Below is a small trained network, with its code and all its weights. Each question gives an input and a target symbol and asks what happens when units are switched off, that is, made to give their printed mean instead of their output.

import numpy as np


def w(rows, s, z=0):
    codes = np.array(rows[::2]) - 128.0
    scale = np.full(codes.shape[1], s)
    scale[-1] = z or s
    return codes * scale


def norm(h):
    return h / np.sqrt((h * h).mean(-1, keepdims=True) + 1e-5)


def softmax(a):
    e = np.exp(a - a.max(-1, keepdims=True))
    return e / e.sum(-1, keepdims=True)


def log_softmax(a):
    a = a - a.max(-1, keepdims=True)
    return a - np.log(np.exp(a).sum(-1, keepdims=True))


def net(x, mask):
    ids = ['ΓΔΦΩημσ'.index(c) for c in x.split()]
    T = len(ids)
    res = E[ids] + P[:T]
    u = 0
    for l in range(2):
        r = norm(res)
        for j in range(3):
            rows = slice(2 * j, 2 * j + 2)
            q, k, v = (r @ M[l][rows].T for M in (Q, K, V))
            z = softmax(np.where(np.tri(T) > 0, q @ k.T / 2**0.5, -1e9)) @ v
            o = O[l][rows]
            res = res + np.where(mask[u + j], z, o[:, -1]) @ o[:, :-1]
        u += 3
    return log_softmax(norm(res)[-1] @ U[:, :-1].T + U[:, -1])


Q, K, V, O = {}, {}, {}, {}
E = w([
[148,87,160,40,101,164],'Γ',
[249,72,245,153,43,71],'Δ',
[52,45,178,109,107,67],'Φ',
[58,145,162,129,93,119],'Ω',
[154,144,165,133,101,214],'η',
[142,66,154,176,121,149],'μ',
[141,163,195,158,186,125],'σ',
],0.02)
P = w([
[218,144,110,213,10,50],'0',
[195,156,103,182,68,66],'1',
[176,148,113,177,78,80],'2',
[160,140,122,176,84,93],'3',
[148,133,129,174,87,105],'4',
[138,129,134,173,92,116],'5',
[127,126,137,171,98,124],'6',
[115,125,139,168,104,130],'7',
[107,125,140,167,113,135],'8',
[98,125,138,165,119,142],'9',
[90,126,139,161,127,145],'10',
[83,128,134,157,135,150],'11',
[77,130,129,154,143,154],'12',
[71,135,124,147,150,153],'13',
],0.011)
Q[0] = w([
[139,145,2,116,161,92],'0.h1',
[123,135,26,139,148,157],'0.h1',
[143,78,124,167,116,157],'0.h2',
[96,156,181,203,123,106],'0.h2',
[146,97,222,136,109,131],'0.h3',
[129,149,122,127,97,116],'0.h3',
],0.018)
K[0] = w([
[214,153,210,147,19,43],'0.h1',
[162,171,56,88,133,44],'0.h1',
[170,67,66,178,123,241],'0.h2',
[23,126,192,255,161,153],'0.h2',
[182,35,216,157,142,179],'0.h3',
[140,82,32,177,121,138],'0.h3',
],0.0085)
V[0] = w([
[171,25,102,202,108,106],'0.h1',
[145,127,134,97,136,2],'0.h1',
[108,88,39,110,165,137],'0.h2',
[53,99,168,122,177,41],'0.h2',
[106,65,89,135,173,227],'0.h3',
[117,117,17,186,113,143],'0.h3',
],0.0069)
O[0] = w([
[72,192,138,76,211,173,254],'0.h1',
[47,110,255,148,97,211,26],'0.h1',
[215,110,175,75,167,134,9],'0.h2',
[213,216,102,153,88,140,91],'0.h2',
[134,168,127,99,182,100,106],'0.h3',
[121,147,83,147,169,136,113],'0.h3',
],0.0071,0.0054)
Q[1] = w([
[148,219,135,156,112,149],'1.h1',
[175,175,195,66,76,73],'1.h1',
[200,182,182,78,80,100],'1.h2',
[192,173,89,148,111,220],'1.h2',
[116,85,77,206,183,248],'1.h3',
[45,41,154,188,174,79],'1.h3',
],0.016)
K[1] = w([
[188,112,74,200,84,66],'1.h1',
[183,96,225,160,54,140],'1.h1',
[181,81,207,176,52,99],'1.h2',
[184,111,9,128,139,38],'1.h2',
[152,105,112,100,199,68],'1.h3',
[127,116,212,111,186,137],'1.h3',
],0.014)
V[1] = w([
[61,132,41,21,136,204],'1.h1',
[15,86,94,131,109,51],'1.h1',
[160,61,129,218,34,254],'1.h2',
[83,251,163,106,77,207],'1.h2',
[29,171,185,146,138,14],'1.h3',
[50,136,55,128,161,206],'1.h3',
],0.0073)
O[1] = w([
[105,193,243,88,108,118,78],'1.h1',
[28,177,120,104,60,39,163],'1.h1',
[97,158,145,1,215,166,254],'1.h2',
[208,205,78,53,74,169,158],'1.h2',
[141,95,137,51,141,19,160],'1.h3',
[86,40,75,96,60,171,138],'1.h3',
],0.0074,0.0083)
U = w([
[197,113,130,8,118,198,166],'Γ',
[218,40,106,151,78,118,254],'Δ',
[92,84,122,127,117,30,91],'Φ',
[126,210,44,139,11,132,134],'Ω',
[108,138,178,208,80,196,155],'η',
[41,15,114,138,191,171,20],'μ',
[161,196,131,185,207,79,173],'σ',
],0.012,0.0063)

Each question gives the input, a string of symbols that net reads in full, and the target symbol t.
The units are the heads (2 rows each of Q, K, V and O). Each row of codes is followed by its name. A weight is (code - 128) times the scale printed after its matrix; where a second scale follows, it is the last column's (O and U).
mask holds one flag per head, layer by layer. A switched-off head (its flag False) gives its mean, the last column of its rows in O, instead of its output. The means were averaged over made-up inputs and are rounded, as every weight is.
A unit's drop is (log p(t) with every unit on - log p(t) with that unit switched off) / (log p(t) with every unit on - log p(t) with every unit switched off).
The circuit of an input: a set's keep is (log p(t) with only the set's units on - log p(t) with every unit switched off) / (log p(t) with every unit on - log p(t) with every unit switched off). Starting from all 6 units, units are removed one at a time, each time the one whose removal leaves the highest keep (on an exact tie, the one counted first), for as long as the keep stays at least 0.8.
units of the circuit, in order: the units of the circuit, biggest drop first
unit that matters most: the unit with the biggest drop
which heads matter: for each layer, one digit per head in row order, 1 if its drop is at least 0.15 and else 0, layers parted by /
drop when u is switched off: that unit's drop, to one decimal
input Ω Ω μ Ω σ Ω Ω Ω μ, target Ω: units of the circuit, in order : [1.h2, 1.h1]
input Δ Δ μ Φ Γ Ω η σ μ, target Φ: unit that matters most : 0.h1
input Φ η Φ Γ μ μ η μ Φ σ σ μ Δ η, target μ: which heads matter : 001 / 010
input μ Ω μ μ Γ μ η η Φ η Γ η, target η: which heads matter : 101 / 110
input Δ Ω η Δ Δ η, target σ: which heads matter : 110 / 001
input σ σ η Δ Φ Γ μ η, target σ: which heads matter : 100 / 001
input Φ σ Ω η η μ Φ η μ η μ η, target μ: which heads matter : 000 / 010
input η σ η, target Δ: units of the circuit, in order : [1.h1, 1.h2]
input Ω Φ μ, target μ: which heads matter : 110 / 000
input Φ η η Γ Δ Φ μ Φ η η Ω Γ η, target Ω: units of the circuit, in order : [0.h1, 1.h1]
input Γ μ Ω η μ, target Ω: which heads matter : 100 / 010
input Φ Ω Φ μ μ Δ Φ Φ Γ μ Γ μ, target η: which heads matter : 010 / 110
input σ η μ η Ω η σ Γ η, target Δ: units of the circuit, in order : [0.h1, 1.h2]
input μ Ω Φ σ μ μ σ μ, target Δ: which heads matter : 000 / 010
input μ η Ω Δ η, target Ω: unit that matters most : 0.h2
input μ Γ μ μ Ω Φ Γ Γ Δ η Ω, target Ω: which heads matter : 000 / 000
input σ μ μ Φ η Δ Δ σ Φ η Γ μ Γ Φ, target Γ: which heads matter : 010 / 010
input μ μ Ω Δ η μ η Δ μ σ σ η μ, target Δ: which heads matter : 100 / 010
input Ω μ μ μ Γ Γ μ μ η Φ η, target Φ: units of the circuit, in order : [0.h1, 1.h2, 1.h3]
input μ μ Γ Γ σ η Δ μ Γ Ω μ Ω, target Ω: units of the circuit, in order : [1.h2]
input η η Γ μ η μ, target Γ: drop when 0.h2 is switched off : 0.2
input η σ μ, target μ: drop when 0.h2 is switched off : 0.8
input Γ Φ η Δ μ Φ, target Γ: drop when 1.h2 is switched off : 0.9
